Here is a tiny trained network, its code and every weight. The questions are about switching its units off for an input and a class, where a switched-off unit gives its printed mean instead of its output.

import numpy as np


def w(rows, s, z=0):
    codes = np.array(rows[::2]) - 128.0
    scale = np.full(codes.shape[1], s)
    scale[-1] = z or s
    return codes * scale


def f(y):
    return np.maximum(y, 0)


def log_softmax(a):
    a = a - a.max(-1, keepdims=True)
    return a - np.log(np.exp(a).sum(-1, keepdims=True))


def net(x, mask):
    res = np.array(x, float).reshape(1, 5) / 4 @ E
    y = f(res @ A[0][:, :-1].T + A[0][:, -1])
    res = res + np.where(mask, y, B[0][:, -1]) @ B[0][:, :-1]
    return log_softmax(res[-1] @ U[:, :-1].T + U[:, -1])


A, B = {}, {}
E = w([
[86,102,203,196,162],'x0',
[133,115,250,117,72],'x1',
[184,59,120,115,81],'x2',
[50,52,120,41,168],'x3',
[174,96,164,118,215],'x4',
],0.011)
A[0] = w([
[141,104,252,159,151,183],'neuron 1',
[132,121,79,131,197,56],'neuron 2',
[71,139,82,58,117,155],'neuron 3',
[98,102,135,100,231,254],'neuron 4',
[74,88,109,88,73,127],'neuron 5',
[110,152,205,165,131,145],'neuron 6',
[101,137,252,161,137,182],'neuron 7',
[35,100,135,52,110,144],'neuron 8',
[81,142,130,132,235,185],'neuron 9',
[170,162,59,110,129,214],'neuron 10',
[82,85,152,51,127,158],'neuron 11',
[168,151,129,177,21,236],'neuron 12',
[71,167,170,158,178,85],'neuron 13',
[197,199,111,141,79,178],'neuron 14',
[107,48,70,158,146,150],'neuron 15',
[119,69,143,155,119,166],'neuron 16',
[139,119,60,137,213,42],'neuron 17',
[197,88,212,121,121,121],'neuron 18',
[90,103,105,75,68,112],'neuron 19',
[132,177,46,152,97,93],'neuron 20',
[135,118,56,145,167,134],'neuron 21',
[92,155,150,175,154,145],'neuron 22',
[151,127,86,210,75,143],'neuron 23',
[147,82,135,213,63,126],'neuron 24',
[177,99,141,70,144,154],'neuron 25',
[83,164,160,153,174,89],'neuron 26',
],0.013,0.0073)
B[0] = w([
[114,18,206,113,88,248],'neuron 1',
[181,132,101,141,178,167],'neuron 2',
[141,165,19,151,87,194],'neuron 3',
[198,36,75,172,174,238],'neuron 4',
[88,145,57,93,79,176],'neuron 5',
[79,84,183,185,113,200],'neuron 6',
[81,14,202,173,76,244],'neuron 7',
[113,91,25,138,56,204],'neuron 8',
[149,75,91,224,190,214],'neuron 9',
[153,221,104,152,186,216],'neuron 10',
[162,88,48,135,52,203],'neuron 11',
[56,222,196,85,95,236],'neuron 12',
[74,87,112,229,142,181],'neuron 13',
[117,253,163,190,110,215],'neuron 14',
[140,120,95,19,179,180],'neuron 15',
[128,63,127,62,145,171],'neuron 16',
[196,149,114,146,238,180],'neuron 17',
[219,125,215,85,45,202],'neuron 18',
[94,159,70,127,84,173],'neuron 19',
[73,197,109,160,198,195],'neuron 20',
[140,161,96,113,210,187],'neuron 21',
[63,124,142,181,168,179],'neuron 22',
[42,183,145,103,179,192],'neuron 23',
[55,125,170,1,156,182],'neuron 24',
[226,150,119,101,94,181],'neuron 25',
[81,110,135,231,157,172],'neuron 26',
],0.0085,0.015)
U = w([
[87,117,218,94,77,74],'0',
[93,239,135,140,157,73],'1',
[223,199,179,108,85,238],'2',
[212,62,155,93,105,3],'3',
[195,139,89,125,218,135],'4',
[125,131,50,109,70,191],'5',
[102,66,152,200,151,141],'6',
[78,136,121,7,174,185],'7',
],0.011,0.0054)

Each question gives the input, the list of numbers given to net, and the class t.
The units are the neurons (one row each of A and B). Each row of codes is followed by its name. A weight is (code - 128) times the scale printed after its matrix; where a second scale follows, it is the last column's (A, B and U).
mask holds one flag per neuron, in row order. A switched-off neuron (its flag False) gives its mean, the last column of its row in B, instead of its output. The means were averaged over made-up inputs and are rounded, as every weight is.
A unit's drop is (log p(t) with every unit on - log p(t) with that unit switched off) / (log p(t) with every unit on - log p(t) with every unit switched off).
The circuit of an input: a set's keep is (log p(t) with only the set's units on - log p(t) with every unit switched off) / (log p(t) with every unit on - log p(t) with every unit switched off). Starting from the 12 units with the biggest drops (on a tie, the unit counted first), units are removed one at a time, each time the one whose removal leaves the highest keep (on an exact tie, the one counted first), for as long as the keep stays at least 0.8.
circuit, biggest first: the units of the circuit, biggest drop first
unit that matters most: the unit with the biggest drop
top k neurons: the k neurons with the biggest drops, biggest first
drop when u is switched off: that unit's drop, to one decimal
input [-2,4,-6,1,-7], class 5: top 2 neurons	[neuron 8; neuron 10]
input [-2,-2,-5,-1,-1], class 1: unit that matters most	neuron 4
input [0,-1,-3,0,-1], class 4: circuit, biggest first	[neuron 7; neuron 12]
input [-8,1,-1,6,5], class 5: top 2 neurons	[neuron 8; neuron 11]
input [5,5,3,-1,8], class 3: top 2 neurons	[neuron 18; neuron 12]
input [-5,-6,-7,1,-4], class 4: top 2 neurons	[neuron 12; neuron 17]
input [6,-5,-5,-6,-3], class 1: top 2 neurons	[neuron 1; neuron 4]
input [3,-8,3,4,-7], class 4: top 2 neurons	[neuron 21; neuron 17]
input [6,-6,1,0,-5], class 7: top 2 neurons	[neuron 14; neuron 15]
input [-2,-8,-1,0,-5], class 1: drop when neuron 4 is switched off	0.2
input [7,3,-6,-8,-6], class 0: drop when neuron 12 is switched off	0.3
input [-8,-4,-5,8,1], class 4: drop when neuron 17 is switched off	0.5
input [4,8,-4,-6,-5], class 0: drop when neuron 23 is switched off	0.0
input [6,7,-6,-2,-8], class 0: circuit, biggest first	[neuron 12]
